Here is a tiny trained network, its code and every weight. The questions are about switching its units off for an input and a target symbol, where a switched-off unit gives its printed mean instead of its output.

import numpy as np


def w(rows, s, z=0):
    codes = np.array(rows[::2]) - 128.0
    scale = np.full(codes.shape[1], s)
    scale[-1] = z or s
    return codes * scale


def norm(h):
    return h / np.sqrt((h * h).mean(-1, keepdims=True) + 1e-5)


def f(y):
    return np.maximum(y, 0)


def softmax(a):
    e = np.exp(a - a.max(-1, keepdims=True))
    return e / e.sum(-1, keepdims=True)


def log_softmax(a):
    a = a - a.max(-1, keepdims=True)
    return a - np.log(np.exp(a).sum(-1, keepdims=True))


def net(x, mask):
    ids = ['ΘΦαγδηστω'.index(c) for c in x.split()]
    T = len(ids)
    res = E[ids] + P[:T]
    r = norm(res)
    for j in range(3):
        rows = slice(2 * j, 2 * j + 2)
        q, k, v = (r @ M[0][rows].T for M in (Q, K, V))
        z = softmax(np.where(np.tri(T) > 0, q @ k.T / 2**0.5, -1e9)) @ v
        o = O[0][rows]
        res = res + np.where(mask[j], z, o[:, -1]) @ o[:, :-1]
    y = f(norm(res) @ A[0][:, :-1].T + A[0][:, -1])
    res = res + np.where(mask[3:7], y, B[0][:, -1]) @ B[0][:, :-1]
    return log_softmax(norm(res)[-1] @ U[:, :-1].T + U[:, -1])


Q, K, V, O, A, B = {}, {}, {}, {}, {}, {}
E = w([
[133,137,163,254,83,103],'Θ',
[125,157,26,208,106,104],'Φ',
[11,126,46,158,96,144],'α',
[63,221,97,169,95,195],'γ',
[140,223,146,247,88,142],'δ',
[10,66,125,174,86,147],'η',
[70,60,68,150,145,61],'σ',
[43,169,146,106,112,225],'τ',
[93,117,239,125,122,201],'ω',
],0.014)
P = w([
[137,78,85,246,148,229],'0',
[124,112,111,228,181,181],'1',
[138,111,107,193,96,186],'2',
[97,133,141,204,162,139],'3',
[118,132,125,157,67,154],'4',
[81,154,165,166,154,93],'5',
[110,144,144,113,44,117],'6',
[73,181,191,115,154,31],'7',
[121,157,155,62,11,59],'8',
[39,196,150,138,149,76],'9',
],0.014)
Q[0] = w([
[110,121,114,129,35,113],'h0',
[65,147,150,151,145,83],'h0',
[228,55,102,118,75,155],'h1',
[126,151,139,126,3,151],'h1',
[152,213,97,146,129,117],'h2',
[71,177,96,193,45,114],'h2',
],0.033)
K[0] = w([
[72,167,157,145,154,83],'h0',
[143,161,141,84,56,108],'h0',
[129,122,139,175,253,188],'h1',
[66,185,164,127,172,36],'h1',
[62,130,165,100,78,90],'h2',
[127,155,141,38,110,34],'h2',
],0.035)
V[0] = w([
[166,28,249,166,123,110],'h0',
[159,101,25,186,75,60],'h0',
[126,199,167,175,82,122],'h1',
[205,170,124,120,177,111],'h1',
[104,67,79,141,123,93],'h2',
[173,87,169,170,111,79],'h2',
],0.019)
O[0] = w([
[30,56,111,115,167,137,79],'h0',
[191,86,161,35,32,109,254],'h0',
[123,53,138,224,108,147,241],'h1',
[234,82,177,89,162,166,4],'h1',
[116,151,128,76,134,1,196],'h2',
[124,68,148,153,160,74,136],'h2',
],0.01,0.013)
A[0] = w([
[35,141,218,75,239,165,2],'n0',
[130,142,168,61,212,36,126],'n1',
[126,147,81,177,253,129,80],'n2',
[115,148,146,18,123,165,136],'n3',
],0.027,0.0031)
B[0] = w([
[124,174,251,84,44,77,163],'n0',
[139,133,154,149,228,123,242],'n1',
[171,112,108,87,123,217,252],'n2',
[99,154,171,113,149,121,207],'n3',
],0.028,0.0036)
U = w([
[139,52,155,208,127,123,84],'Θ',
[191,157,24,81,88,78,218],'Φ',
[24,182,60,86,88,84,52],'α',
[145,184,77,139,147,181,183],'γ',
[165,177,161,255,118,127,1],'δ',
[43,22,92,65,107,119,176],'η',
[149,121,124,105,208,83,204],'σ',
[83,133,159,60,128,196,160],'τ',
[192,113,183,54,64,106,142],'ω',
],0.0069,0.0035)

Each question gives the input, a string of symbols that net reads in full, and the target symbol t.
The units are the heads (2 rows each of Q, K, V and O) and the neurons (one row each of A and B). Each row of codes is followed by its name. A weight is (code - 128) times the scale printed after its matrix; where a second scale follows, it is the last column's (O, A, B and U).
mask holds one flag per unit, heads first, then neurons. A switched-off unit (its flag False) gives its mean, the last column of its rows in O or B, instead of its output. The means were averaged over made-up inputs and are rounded, as every weight is.
A unit's drop is (log p(t) with every unit on - log p(t) with that unit switched off) / (log p(t) with every unit on - log p(t) with every unit switched off).
The circuit of an input: a set's keep is (log p(t) with only the set's units on - log p(t) with every unit switched off) / (log p(t) with every unit on - log p(t) with every unit switched off). Starting from all 7 units, units are removed one at a time, each time the one whose removal leaves the highest keep (on an exact tie, the one counted first), for as long as the keep stays at least 0.8.
units of the circuit, in order: the units of the circuit, biggest drop first
most important unit: the unit with the biggest drop
top k neurons: the k neurons with the biggest drops, biggest first
heads that matter: for each layer, one digit per head in row order, 1 if its drop is at least 0.15 and else 0, layers parted by /
input η γ η δ, target α: heads that matter => 010
input Φ Φ τ η Φ Θ Θ ω Θ, target τ: heads that matter => 100
input Φ α Θ Φ Φ η σ σ, target σ: units of the circuit, in order => (n1)
input Φ α Θ δ Θ Φ γ δ ω, target Θ: heads that matter => 110
input τ α σ, target σ: units of the circuit, in order => (h2 n1)
input δ σ γ η τ Φ Φ σ η, target σ: heads that matter => 011
input Φ η η δ γ η, target δ: heads that matter => 100
input Φ η η γ Φ Φ η Φ τ Θ, target γ: units of the circuit, in order => (h0 n2)
input η η σ ω η, target τ: top 2 neurons => (n2 n0)
input σ Θ Φ δ η δ Φ ω γ, target τ: units of the circuit, in order => (h0 n2 n0)
input Φ α σ η, target σ: units of the circuit, in order => (h2 n1)
input η σ τ, target σ: units of the circuit, in order => (h1 h2 n1)
input δ γ σ Θ Φ Θ σ τ, target σ: heads that matter => 001
input Θ Φ δ Θ η Φ δ α σ ω, target σ: units of the circuit, in order => (n1 h2)
input η Φ α ω α γ Θ Φ Φ Θ, target ω: units of the circuit, in order => (h0)
input Φ η Φ σ Φ, target σ: units of the circuit, in order => (h2 n1 h1)
input γ σ Φ, target σ: units of the circuit, in order => (h1 h2 n1)
input Θ γ σ η η τ τ, target γ: heads that matter => 100
input Φ Θ Θ Φ, target η: heads that matter => 100
input δ Φ τ η Φ Φ τ σ Θ Θ, target η: heads that matter => 110
input Φ σ α Φ Θ η ω α, target τ: most important unit => h0
input δ δ γ σ ω η τ ω δ δ, target Θ: heads that matter => 010
input Θ σ Θ, target σ: heads that matter => 011
